[-45 -63 -66   6 -30  74  -9  10  69 -40   5  10  43  26 -24 -18  43  54
 -60 -28 -14   6  52  64 -36  28 -58 -22   2 -20   0 -26 -27 -53]
tivam
[-45   0 -24  33 -20  10 -34 -18  28 -20  -8   8  37   2 -19   1  11  -6
 -30   0  -5   7  12  14  -8  -9 -18  12   7 -11  -5 -15  -1 -10]
Muli
[-50 -17 -42  20 -25  32 -57  -3  44 -37  -7  12  46  -6 -29  -3  23  29
 -40 -11 -16  16  20  17 -12  14 -36  11  16 -24 -11  -1 -18 -18]
Muli
[-28 -16 -36  17 -14  30 -24   2  30 -27   0  -3  33   1 -12  -3  13  14
 -32 -20  -4   7  25  27 -20  10 -26 -11  -3 -17   3  -4 -17 -22]
Muli
[-53 -54 -75 -14 -30  49   0  -3  69 -76   0   1  44   9  -2 -17  45  74
 -53 -44 -43  18  41  57 -36  23 -63  -5 -11 -27   7  -3 -38 -52]
Muli
[-42 -57 -68  -5 -20  59 -15  -2  58 -64 -23   4  24  17 -21 -17  36  46
 -59 -25 -30  14  49  43 -36  18 -34  -6   3 -13   4 -18 -20 -46]
tivam
[-14 -28 -31   2  -5  47 -12  -4  26 -38   5  -8   2  24 -27 -12  19  13
 -36   4 -19   5  41  10 -24   5   5  -9   5   6 -14  -7   1 -23]
tivam
[-36 -16 -32   8 -21  19 -39 -11  38 -44  -9  -1  34 -14 -12  -1  19  23
 -29 -11 -17  14  23  22 -19   0 -23  16  -3 -32   8  -3 -17 -20]
Muli
[-34 -36 -47  12  13  48 -16   7  39 -33  -1   0  29  17 -26 -15  33  21
 -47  -5 -17   4  40  39 -21   5 -26  -7   8  -8  -2 -12 -11 -30]
tivam
[-67 -30 -48  27 -35  46 -60 -14  61 -45  -3  20  49   2 -42  -1  28  31
 -55 -14 -18  12  35  43 -31  19 -44  14  18 -31   3 -11 -19 -20]
Muli
[-77 -43 -73  41 -27  53 -47 -14  70 -59 -20  15  40   0 -54 -12  22  21
 -67  -2 -17   5  50  24 -12  29 -33   4  34 -16 -25 -21 -18 -19]
tivam
[-52 -16 -53  17 -33  30 -66 -17  58 -51 -11  13  42  -8 -32  -7  17  33
 -44  -7 -21  15  29  26 -10  14 -41  20  19 -18  -3  -8 -16 -32]
Muli
[-46   4 -33  25 -13   4 -55 -27  33 -45 -12   1  36 -14 -21   5  12   0
 -41   4 -11  17  24   5  -7  -1 -13  28   4 -13 -15   5  -9  -5]
Muli
[-34 -29 -37  10 -17  32 -15  -3  46 -41   7   4  34  11 -17 -12  24  31
 -41 -23 -17  -1  26  35 -21   9 -40  -1  -6 -23   2  -7 -25 -30]
Muli
[-43 -38 -66   1 -13  59 -28  -4  54 -61   0  -5  20  20 -38 -17  28  21
 -33  -2 -30  -5  52  21 -22  24 -15  -5  17  -7  -7 -13 -11 -33]
tivam
[-38 -19 -37  24 -22  32 -41 -12  30 -28  -4   2  31   8 -30  -6  13   4
 -48   0 -16  11  35  19 -16  14 -13   6  10 -10  -8 -12 -10 -21]
tivam
[-18 -51 -56 -26  -9  51  10   8  35 -62   9  -8  15  25 -12 -19  31  49
 -45 -18 -31   6  53  32 -29  19 -24 -24  -4  -6   5 -13 -20 -37]
tivam
[-42 -24 -42  14 -25  29 -26 -14  48 -46  -4  -9  25  -1 -19  -3  31  19
 -42 -13 -19   4  27  23 -11   7 -28   4   0 -13  -2 -11 -15 -25]
Muli
[-50 -42 -55  13 -21  54 -12  11  51 -56  -5   1  23  18 -30 -12  19  31
 -56  -2 -23   4  49  20 -16  27 -18  -8  21   1 -11 -11 -10 -39]
tivam
[-56 -51 -53  20 -37  69 -20  13  64 -34  -2  14  42  23 -43 -22  39  40
 -58 -13 -15   7  46  49 -28  39 -45 -11  17 -18  -7 -21 -15 -43]
tivam
[-39 -38 -49  27 -21  73 -47  -7  45 -45  -8   3  17  19 -49  -9  17   2
 -55   5 -14   3  51   9 -10  26 -11   4  27   0 -18 -13 -14 -22]
tivam
[-41 -40 -43   6 -34  37 -38   6  55 -27   9  19  43   2 -20  -4  29  35
 -38 -18 -15  12  21  57 -19  16 -54  18   1 -40   8  -7 -29 -34]
Muli
[  7 -25 -17  -7  -4  29  25  -1   9  -8   4 -19  -4  22   7  -8  16  15
 -20  -5 -10  -9  35  32 -19  13  12 -20 -17   9   1  -5  10 -24]
tivam
[-37 -32 -35  12 -18  44 -34   0  40 -41  -4   0   7  18 -30 -13  13  22
 -36  -2 -16   8  35  18 -15  13 -23   0  20 -12  -7 -15  -8 -21]
tivam
[-36 -17 -28  36 -11  32 -33 -10  39 -18  -9   7  20  13 -38  -2   9  -5
 -38  20  -8  -3   9   8  -5  18  -2   7  19   0 -12 -11  -7 -13]
tivam
[-55 -25 -45   6 -16  22 -32 -19  43 -53 -11   7  40  -7 -13   2  37  39
 -35 -20 -26  18  24  28 -18   6 -38  17  -5 -27   5   0 -29 -20]
Muli
[-51 -31 -62  32  -5  52  -9 -15  47 -56  -9 -21  27  19 -29 -12  23  13
 -61  10 -38  -9  52  17 -24  20   3  -9  18  10 -23 -11  -5 -35]
tivam
[-42   7 -18  40 -20   2 -66 -19  31 -12  -6  10  45 -15 -31   8   3 -20
 -33  16  -6  15  14   0  -3   5 -13  16  13 -22   8  -7  -8  -3]
Muli
[-24 -32 -35  36 -12  49 -37   2  38 -28  -2   2  15  25 -40  -8  25   8
 -39  10 -14   3  41  11 -14  19  -6  -8  17  -2  -8 -14  -6  -8]
tivam
[-69 -47 -48  20 -42  48 -35  11  66 -36 -12  25  54   5 -31   1  32  54
 -37 -24 -12  21  21  62 -18  21 -82   3  12 -46   3 -14 -35 -33]
Muli
[-42 -20 -39   4 -24  13 -35  -7  41 -36   2  13  39  -7 -18 -11  20  36
 -24 -14 -17  -4  21  36 -13  10 -44  17   2 -30   1 -16 -19 -20]
Muli
[-43 -15 -46  14 -24  16 -21  -2  45 -39  -6  10  51  -3 -11 -12  24  35
 -39 -19 -26  17  21  43 -18   9 -27   5  -5 -20  -5  -4 -24 -25]
Muli
[-60   4 -32  31 -19  12 -63 -33  33 -47 -11   2  37  -3 -34  24   5 -11
 -43  17 -11   8  26  -1  -5   8  -6  26  17 -13 -15 -11   6 -10]
Muli
[-52 -32 -33  26 -17  53 -17  -1  48 -34  -2   0  31  18 -39 -13  25  20
 -56  -1 -15   3  36  33 -15  22 -24 -12   2  -2 -15 -13 -11 -31]
tivam
[-65 -45 -60  29 -37  64 -52   2  63 -53 -12  15  38  18 -59 -12  29  35
 -60   6 -20   3  48  32 -20  30 -36  -1  21 -20  -6 -18 -21 -38]
tivam
[-54 -19 -42  20 -29  28 -43  -5  55 -39  -6  16  55   9 -38   1  21  26
 -39 -11 -11  19  24  33 -14  15 -40  13  17 -27   2  -9 -20 -28]
Muli
[-32 -38 -58   5 -21  49 -25  -1  49 -62  -8   5   6  26 -42  -9  24  31
 -49 -30 -26   4  55  19 -22  46 -19  -1  28  -2 -11 -17  -8 -24]
tivam
[-30 -51 -49   1 -32  66 -32  16  55 -48   0   8  11  18 -24 -19  42  49
 -50 -13 -30   9  46  40 -21  25 -40 -10  25 -22   3 -17 -24 -37]
tivam
[-57 -35 -62  15 -17  41 -38 -12  48 -73  -4  -9  23  17 -41  -2  28  16
 -60   2 -11   9  62  16 -17  22 -12   0  21  -8 -20 -13 -15 -24]
tivam
[-42 -47 -46  19 -25  61 -35  10  58 -30  -1  14  25  17 -39 -14  32  32
 -52  -8 -26   6  45  34 -23  26 -37 -14  19 -15  -6 -20 -19 -37]
tivam
[-29   2 -15  24 -21  12 -33  -6  24  -8 -14   6  34  -9 -14   3  13  -3
 -22  -5   9  11   7  20   3   4 -24  17   9 -15  -4   0  -8 -12]
Muli
[-59 -52 -69   8 -37  55 -24   6  77 -67  -5  10  48  10 -22 -20  37  60
 -62 -28 -29  14  52  59 -25  27 -69   0   5 -30   1  -8 -29 -40]
Muli
[-34  -8 -33  28  -2  32 -18  -9  30 -42 -10  -6   1  17 -38  -2   1  -5
 -29  16 -11  -2  37  -5  -3  18  12  -5  31  15 -11 -12   3 -13]
tivam
[-43 -59 -47  22 -22  50 -28  11  58 -35   0  14  19  17 -31 -14  25  30
 -50  -7 -19   2  42  29 -26  21 -32  -4  21 -15  -6 -28 -16 -33]
tivam
[-51 -31 -44  11 -35  42 -44  12  57 -43  -3  21  49   4  -9  -3  29  47
 -44 -26 -20  17  24  50  -3  13 -52   7   0 -35  23  -6 -30 -26]
Muli
[-48 -23 -42  14 -30  29 -30  -3  42 -32  -5  18  44   5 -14  -3  17  22
 -39 -19 -12  14  19  44 -15  17 -44   9   0 -35   6  -8 -27 -32]
Muli
[-63 -78 -81   7 -34  87  -6  37  77 -49  -3  29  45  38 -36 -31  50  89
 -66 -36 -31   8  63  74 -36  42 -78 -20  16 -36   2 -23 -39 -71]
tivam
[-41  36 -22  39  -8 -30 -58 -52   8 -24 -15  -5  29 -25 -24  14 -17 -39
 -26  26   2   6   1 -27  11 -11  26  43  16   6 -23   2   0  26]
Muli
[-38  -7 -24  11 -25  18 -25  -8  34 -20   2   6  35   2 -17  -7  11  17
 -22 -10  -2   8  11  30  -8   4 -28   0  -1 -18  -7   4 -13 -33]
Muli
[-34 -24 -42   7 -22  33 -29   2  45 -32  -1   9  42   5 -17 -10  19  35
 -32 -15 -17   6  22  39 -20  15 -42   3  -3 -22   0   1 -24 -29]
Muli
[-24   4 -18  13  -8  -4  -8 -19  12 -22   1 -10  31 -13  -6   2  10   0
 -23  -4  -7   1  11   5 -10  -1   9  10 -15  -1  -4   3  -9  -4]
Muli
